Here are made-up nodes, facts about them, and rows of numbers that follow some of those facts. Name the node behind each unnamed row.

There are 4 kinds of fact about the nodes: γ, Ξ, λ, κ.
γ: points at; Ξ: uses; λ: is directly followed by; κ: sits directly inside
begoris	γ	mastustes; bifloma	γ	drade; bragoflu	γ	dibre; brasir	γ	plokletras; brepigol	γ	plokletras; broman	γ	migrus; bruklik	γ	sedek; dastus	γ	drade
degrusis	γ	drade; delu	γ	lenar; diple	γ	pluno; drazafu	γ	skeflak; drirumi	γ	gebros; femem	γ	drade; filer	γ	gebros; flaflubrok	γ	drade
flagutrer	γ	kegrem; fleku	γ	drade; fletal	γ	grokin; fliklo	γ	forur; foplutras	γ	lenar; foto	γ	lenar; garus	γ	gebros; gedrel	γ	kige
geka	γ	mastustes; gidri	γ	nugrol; gilo	γ	drade; godrek	γ	klugi; goter	γ	kige; grurin	γ	gafler; gruvom	γ	brozu; guskur	γ	plize
klista	γ	brozu; klogri	γ	drade; kludedre	γ	drade; lesta	γ	nugrol; lonek	γ	dibre; loson	γ	tesel; lurul	γ	puflem; lusken	γ	plokletras
madur	γ	kegrem; moklik	γ	gebros; nefoson	γ	drade; nidin	γ	kegrem; nurir	γ	sedek; nustuk	γ	migrus; paflin	γ	dubir; pakon	γ	kire
pidunis	γ	nidin; pime	γ	pluno; plostek	γ	tesel; pobu	γ	kire; puban	γ	pluno; sedek	γ	drade; skeplustur	γ	bidrodok; skupul	γ	pluno
stadral	γ	fibadu; stafostor	γ	puflem; stasor	γ	sedek; stastam	γ	drade; stipam	γ	skupul; stutur	γ	kire; tadustam	γ	greba; tepes	γ	gafler
traplum	γ	klugi; triklan	γ	klugi; triris	γ	drade; tubek	γ	pluno; vitrer	γ	foto; vudro	γ	paflin; vudros	γ	pogemos; zafler	γ	fudu
zapin	γ	dibre; zatro	γ	nidin; zerum	γ	kopliklan; zeske	γ	kopliklan; zikige	γ	drade; zoda	γ	brozu; zuda	γ	plokletras; babi	Ξ	sedek
begoris	Ξ	fuske; bradre	Ξ	fufom; brasir	Ξ	puflem; brasir	Ξ	rodozam; brasir	Ξ	nurir; brepigol	Ξ	zestir; bruklik	Ξ	puflem; degrusis	Ξ	gilo
delu	Ξ	tadustam; delu	Ξ	traplum; diple	Ξ	stutur; femem	Ξ	sedek; fluklal	Ξ	sedek; fluklal	Ξ	klugi; flutus	Ξ	flagutrer; foplutras	Ξ	skuru
fuske	Ξ	puflem; fuske	Ξ	sedek; garus	Ξ	plize; gebros	Ξ	fufom; gebros	Ξ	klugi; geplus	Ξ	sedek; geplus	Ξ	triklan; gilo	Ξ	fuske
gilo	Ξ	nurir; goter	Ξ	mosal; grerakluk	Ξ	zeske; grifibim	Ξ	sedek; grifibim	Ξ	pogemos; grokin	Ξ	puflem; gromel	Ξ	kegrem; gromel	Ξ	klogri
grurin	Ξ	traplum; grurin	Ξ	flagutrer; kerus	Ξ	sedek; kerus	Ξ	godrek; klista	Ξ	grurin; klista	Ξ	skupul; kludedre	Ξ	nefoson; lesta	Ξ	sedek
lotiskin	Ξ	fufom; ludras	Ξ	zikige; ludras	Ξ	broman; malu	Ξ	tadustam; meplor	Ξ	sedek; moklik	Ξ	sedek; mosal	Ξ	greba; nidin	Ξ	rodozam
nipo	Ξ	meplor; nipo	Ξ	skupul; nurir	Ξ	sedek; nustuk	Ξ	filer; paflin	Ξ	fuske; pidunis	Ξ	fonun; pidunis	Ξ	stutur; plakik	Ξ	sedek
plize	Ξ	rodozam; plize	Ξ	traplum; plupak	Ξ	guskur; puflem	Ξ	sedek; ratrel	Ξ	rodozam; skeflak	Ξ	nidin; skifadir	Ξ	drazafu; skifadir	Ξ	sedek
skuflam	Ξ	dretril; skupul	Ξ	sedek; skuru	Ξ	triklan; stalufa	Ξ	sedek; stastam	Ξ	fufom; stege	Ξ	rodozam; stepas	Ξ	skuru; stepor	Ξ	gruvom
sutas	Ξ	fonun; sutas	Ξ	moklik; triris	Ξ	femem; tuzam	Ξ	femem; tuzam	Ξ	sedek; vudro	Ξ	garus; zerum	Ξ	skeflak; zerum	Ξ	stipam
zuda	Ξ	kerus; zuda	Ξ	rodozam; begoris	λ	nurir; bifloma	λ	klubrul; bradre	λ	flaflubrok; brasir	λ	brepigol; broman	λ	zikige; brozu	λ	nomaskur
degrusis	λ	gedrel; delu	λ	diple; denu	λ	gilo; diple	λ	zeske; doplin	λ	nipo; drade	λ	pakon; drazafu	λ	lenar; dretril	λ	plize
drirumi	λ	kligru; drobri	λ	femem; faro	λ	tosel; femem	λ	lonek; filer	λ	fliklo; flagutrer	λ	kuflum; fletal	λ	rokluk; flutus	λ	garus
fonun	λ	skupul; foplutras	λ	guskur; fudu	λ	gromel; fufom	λ	bruklik; fuske	λ	kopliklan; gafler	λ	meplor; garus	λ	fufom; gebros	λ	zatro
gedrel	λ	brasir; geka	λ	lesta; gidri	λ	kludedre; gilo	λ	pime; godrek	λ	lurul; goter	λ	drirumi; grerakluk	λ	ratrel; grifibim	λ	foto
gromel	λ	delu; grurin	λ	triris; gruvom	λ	fletal; guskur	λ	lusken; kegrem	λ	labi; kerus	λ	kige; kligru	λ	tuzam; klista	λ	tesel
klubrul	λ	denu; kludedre	λ	fonun; klugi	λ	peten; kogu	λ	stutur; kopliklan	λ	godrek; lenar	λ	kire; lesta	λ	nidin; lotiskin	λ	truflaker
ludras	λ	goter; lusken	λ	greba; madur	λ	tepes; malu	λ	madur; meplor	λ	stadral; migrus	λ	tadustam; moklik	λ	drobri; mosal	λ	geka
nefoson	λ	stepor; nipo	λ	flutus; nomaskur	λ	gruvom; nugrol	λ	gruklem; nuklu	λ	skeflak; nurir	λ	bifloma; nustuk	λ	zafler; paflin	λ	klogri
pakon	λ	dretril; peten	λ	traplum; pidunis	λ	kerus; pime	λ	pogemos; plakik	λ	stalufa; plize	λ	puban; plokletras	λ	zestir; plostek	λ	vudro
pluno	λ	skuru; plupak	λ	nugrol; pogemos	λ	stasor; puban	λ	babi; rodozam	λ	nefoson; rokluk	λ	bradre; rosi	λ	moklik; sedek	λ	grurin
skeflak	λ	plupak; skeplustur	λ	doplin; skuflam	λ	vitrer; skuru	λ	bragoflu; stadral	λ	migrus; stafostor	λ	mosal; stalufa	λ	kegrem; stastam	λ	grerakluk
stege	λ	zoda; stepas	λ	pobu; stipam	λ	tubek; stutur	λ	skuflam; tepes	λ	dastus; tesel	λ	drazafu; tipizo	λ	broman; tosel	λ	gebros
traplum	λ	rosi; triklan	λ	rodozam; triris	λ	triklan; tuzam	λ	dubir; vudro	λ	pidunis; vudros	λ	geplus; zapin	λ	flagutrer; zatro	λ	filer
zerum	λ	gafler; zeske	λ	plostek; zestir	λ	loson; zikige	λ	vudros; zoda	λ	plokletras; zuda	λ	lotiskin; babi	κ	grokin; begoris	κ	plize
bifloma	κ	plize; bradre	κ	kegrem; bragoflu	κ	drade; brasir	κ	ludras; brepigol	κ	ludras; broman	κ	kige; brozu	κ	kegrem; bruklik	κ	tuzam
dastus	κ	fudu; degrusis	κ	ludras; delu	κ	sutas; denu	κ	plize; diple	κ	sutas; doplin	κ	tuzam; drade	κ	grokin; drazafu	κ	fibadu
dretril	κ	grokin; drirumi	κ	tostidris; drobri	κ	meplor; dubir	κ	tostidris; faro	κ	puflem; femem	κ	meplor; filer	κ	puflem; flaflubrok	κ	kegrem
flagutrer	κ	pogemos; fleku	κ	nugrol; fletal	κ	kegrem; fliklo	κ	puflem; fluklal	κ	kopliklan; flutus	κ	tuzam; fonun	κ	dretril; foplutras	κ	gruklem
foto	κ	plupak; fudu	κ	sutas; fufom	κ	tuzam; fuske	κ	forur; gafler	κ	mastustes; garus	κ	tuzam; gebros	κ	puflem; gedrel	κ	ludras
geka	κ	tesel; geplus	κ	kige; gidri	κ	dretril; gilo	κ	plize; godrek	κ	forur; goter	κ	tostidris; greba	κ	gruklem; grerakluk	κ	kire
grifibim	κ	plupak; gromel	κ	sutas; gruklem	κ	bidrodok; grurin	κ	gafler; gruvom	κ	kegrem; guskur	κ	gruklem; kegrem	κ	dibre; kerus	κ	sutas
kige	κ	sutas; kire	κ	fibadu; kligru	κ	tostidris; klista	κ	fibadu; klogri	κ	gebros; klubrul	κ	plize; kludedre	κ	dretril; klugi	κ	meplor
kogu	κ	klubrul; kopliklan	κ	forur; kuflum	κ	pogemos; labi	κ	dibre; lenar	κ	fibadu; lesta	κ	tesel; lonek	κ	meplor; loson	κ	lenar
lotiskin	κ	babi; ludras	κ	tostidris; lurul	κ	forur; lusken	κ	gruklem; madur	κ	fudu; malu	κ	fudu; meplor	κ	mastustes; migrus	κ	mastustes
moklik	κ	meplor; mosal	κ	tesel; nefoson	κ	gafler; nidin	κ	tesel; nipo	κ	tuzam; nomaskur	κ	kegrem; nugrol	κ	bidrodok; nuklu	κ	bidrodok
nurir	κ	plize; nustuk	κ	plakik; paflin	κ	gebros; pakon	κ	grokin; peten	κ	meplor; pidunis	κ	sutas; pime	κ	plize; plakik	κ	dibre
plize	κ	grokin; plokletras	κ	lenar; plostek	κ	sutas; pluno	κ	drade; plupak	κ	bidrodok; pobu	κ	tosel; pogemos	κ	plize; puban	κ	grokin
ratrel	κ	kire; rodozam	κ	gafler; rokluk	κ	kegrem; rosi	κ	meplor; sedek	κ	gafler; skeflak	κ	bidrodok; skeplustur	κ	tuzam; skifadir	κ	dubir
skuflam	κ	klubrul; skupul	κ	dretril; skuru	κ	drade; stadral	κ	mastustes; stafostor	κ	tesel; stalufa	κ	dibre; stasor	κ	plize; stastam	κ	kire
stege	κ	lenar; stepas	κ	tosel; stepor	κ	gafler; stipam	κ	nuklu; stutur	κ	klubrul; tadustam	κ	mastustes; tepes	κ	fudu; tesel	κ	fibadu
tipizo	κ	kige; tosel	κ	puflem; traplum	κ	meplor; triklan	κ	gafler; triris	κ	gafler; truflaker	κ	babi; tubek	κ	nuklu; tuzam	κ	tostidris
vitrer	κ	klubrul; vudro	κ	sutas; vudros	κ	kige; zafler	κ	plakik; zapin	κ	pogemos; zatro	κ	puflem; zerum	κ	mastustes; zeske	κ	sutas
zestir	κ	lenar; zikige	κ	kige; zoda	κ	lenar; zuda	κ	babi

Known rows:
moklik: [ 10   0 -13   1  -7  -8   0  -3  10 -28 -17   8 -20  -1  12  -2 -13  20
 -16   6  -3  14  -7 -15   4 -32 -14]
meplor: [  4   4 -15   3  -8 -10   4  -7  10 -18 -16   9 -20 -11   7  -1 -12  21
 -19  -1  -5  11  -9 -12  19 -35  10]
tepes: [  6  14 -11   6  13  -6   0 -16  -2 -18   7   4 -15 -15   9   1  -9   7
  -1   8  -8  17   4   2  -4 -27 -11]
plakik: [ 11   4 -16   4  -7  -9  -1 -11  10 -15 -15   8 -18 -16  13   0  -8  22
 -10  -8  -3   4  -7 -11  16 -29  14]
pobu: [  5  11 -13   3  12  -5  -1 -17   2 -18   7   4 -10 -15   8   1  -7  10
   3  10  -9  15   5   0  -4 -27 -13]
dretril: [ -5  10 -11  12  10  -7   3 -21 -12 -12   6  14 -19 -19   9   9   0  15
   4   6  -4  14   0   2  -2 -13  -1]
grifibim: [ 10   8 -17   2   1  -8  -3 -11  11 -17 -10   6 -16  -9  11   2  -9  18
  -4  -5  -4   4  -5 -12  10 -27  20]
sutas: [ -7   6 -14   4   5  -7   0 -13  -2 -15   3   9 -22 -15  14   2  -8   5
  -7  -9 -12   4   1 -10  10 -19  10]
stipam: [ 20  24 -16  21  18   2  -1 -18  25 -25  17  -2 -21 -22   1  13  -6  11
 -31  15  -4   4   8   5   7  12   3]
triklan: [  9  17 -11   5  10  -5  -3 -16  -9 -18   6   3 -21 -15  17  -3  -8   4
   3  -4  -6  17   7   1  -6 -19 -13]
stepas: [ -3   9 -14   2  12  -6  -3 -14   7 -17   3   6 -19  -8  14   7  -8   5
   1  -8 -14  -2   1 -15   5 -22  28]
rokluk: [  1  12 -16   4   6  -6   0 -16  -7 -18   5   1 -24 -10   7   6  -9   4
   6   6  -7  13   3   5  -4 -19   6]
mastustes: [ -6  11 -18   2   0  -8   3 -22 -11  -7   3  -2 -24 -22   4   7  -7   1
   6  -2  -9   9   1   7  11 -20  30]
skifadir: [  6   9 -17   2  -1  -8  -1  -9   6 -18  -8   7 -20  -6  10   0 -10  15
  -6  -7  -3   7  -5 -11  12 -25  14]
zoda: [  6  12 -12   4  12  -5  -2 -17   2 -18   7   3 -10 -13   8   1  -8   9
   2  10  -9  16   6   0  -4 -26 -11]
flaflubrok: [  5  17 -10   7   1   4  -2  -1   5  -9  36  16 -22 -12  17  10 -12  13
  14  -7 -12  14  -4  28  -7 -44  -7]
tadustam: [  2   8 -12   1   8  -4  -1 -14  -5 -21   8   3 -20  -9  13   2 -11   5
   1   8  -8  14   5   6  -6 -16 -17]

Name these rows:
No name comes twice in this set of rows, the named rows included.
[ -4  -2 -16  12  15  -8  -7 -13  -6 -18   9  24   0  -6   9   3  -8  21
  -3   5 -11   7  -2 -15  -5  -4  -3]	zuda
[ -4   7 -15   0   6  -6   2 -15  -3 -19   7   1 -22  -7   4   9 -12   4
   2  15  -9  14   2   7  -2 -22   2]	drobri
[-20  12 -17   0   5  -9   4 -18  -9  -9  -5   4 -31 -11  11   8  -6  -1
   6 -16 -11  -2  -2 -13  17 -21  51]	gebros
[ 13   9 -15   4  -3  -8  -2  -6   6 -24 -14   8 -20  -5  13  -4 -11  19
 -12  -4   0  13  -6 -14   7 -28  -3]	lesta
[  3  16  -6   5   7   4  -5   0  20  -8  31  19 -21 -12  25  12  -8  12
   3 -28 -25  -2  -6   3  -1 -54  20]	stastam
[ -2   7 -26  12   5  -8  -8 -16 -22 -13  24  10  -7 -12   0  -3 -15   4
   3  -1 -10  20   1  11  -1   5   5]	rodozam
[ -1   3  -9  -1  10  -5   2 -14  -1 -24   7   3 -17  -7  10   4 -14   7
  -2  20  -6  15   4   9  -3 -23 -16]	lonek
[ 11  24 -17  30  16   2   1 -16  14 -28  15   6 -30 -17   0  16  -3  18
 -26  18   5   5   7   6   0  23 -14]	puban
[-16  -4 -27   7   6 -11  -8 -10 -22 -16  18  16  -5   0  -1  -2 -19   4
   0  -4 -17  11  -3  -7   4  -1  19]	nidin
[ -2  18 -11  15   7   2  -1  -2   1  -9  29  19 -23 -17  16  11 -11  21
  21   5  -6   1  -2  26  -8 -43 -16]	stasor
[ -1  10 -14   1   9  -5   2 -17   5 -17   6   1 -13 -12   1   7  -9   6
   1  14 -13  15   2   3   1 -29  11]	peten
[-13   9 -18  11   4  -7   4 -17 -16 -10  -2   6 -27 -22   6   6 -10  10
  16  15   1  -5   3  12   4 -19  -5]	pogemos

Now the same nodes, written a new way:
Known rows:
tosel: [  0   0  -6  -7 -11  -4  -7  -7  -4   3  11   1  -1   1]
zapin: [  2   2   8  16 -14  -8  -5  -8 -12  -9   5   1  -6 -16]
bradre: [-10   6 -16  -3  -5  14   3  18  11 -10 -19 -15 -14  -5]
klugi: [-27 -20   5 -17 -17   5  16  21  -7 -25   5 -16  13  13]
lurul: [  7   7   5   0  -4   8  -5  -5  -1  -2   4   7  -7 -12]
ratrel: [  8 -13   5 -14   6 -11  -9   8  -2   1 -14  -4   0   5]
foto: [ -1  -4   1  -8  -9   5  -5   0  -5   0  14  -3   0 -10]
kligru: [ -4   8   8  -1  -5   1 -11   6   3   9   4   3  -7   3]
kopliklan: [-11  -9  -9 -17 -18  -7  -2   5   7   7  18  -7   2   6]
plupak: [  3   1 -17  -6  -7  -2  -8  -1   0   8   6   0  -3  -5]
fudu: [ -4 -13  -1 -12 -15  -2  11  -4  -7  14  14 -11  -5   0]
paflin: [ -7 -20  -3   0   3  -9   4   7 -17  -2  -2  12   1   7]
degrusis: [-28   7   1  22  48 -20   9  -1 -11   9  -5  -4  10  -8]
ludras: [-12   6  -6   0  -8 -11 -16   6 -11  11   7   3  -8   1]
nugrol: [ -1  -3 -14 -17 -12  -4  -2   7  17  11  16  -9   3  11]
puflem: [ -2 -20  -4 -14   3   0   7  11   4 -13  13  -4   5  28]
bifloma: [-12  15   5  28  30 -15   8 -18  14   4   4 -14  15 -21]

Name these rows:
No name comes twice in this set of rows, the named rows included.
[ -7 -19   1   0   6  -4   8   6 -20 -10   0   6   0  14]	fuske
[ -5 -16   3 -16 -16   1  -4   9  14  12  16  -8   1   4]	plokletras
[ -8   2  -1  30  51 -12  18  -1  23  -8  -9  -4  12  -7]	gilo
[ 18 -22  -1  -1  -5 -24 -16   1  18  -6  -6 -13   4  11]	plize
[ 11   7   9  -2   2  19 -11  -2   3  -7   8   3  -8 -12]	filer
[ -3  13  -5  -5  -2  -1 -17   6  -1   0  11   0 -11   6]	tostidris
[ -4 -18 -21   0  10  -8   5   7 -21  -5   5   8   0   9]	plakik
[ -7  25  -1  10  39   4  11 -13  26  16  -4 -15  11 -14]	flaflubrok
[  3  -1   3 -13 -13   5   2  -3  10   5  15  -4  -1  10]	greba
[  8  -5   9  -9   0  -7 -19  -5 -14  -7 -18   1   9  -9]	grurin
[  4 -12   2   2  19  -9 -23  13 -15  -7 -18  16 -15  -1]	brasir
[ -1 -11  -8   1   5   1  -3   5 -20  -5   3  13  -8 -11]	foplutras
[  4  -2  11  -2   9  19   4  -2  -8 -24   1  16  10   3]	triklan

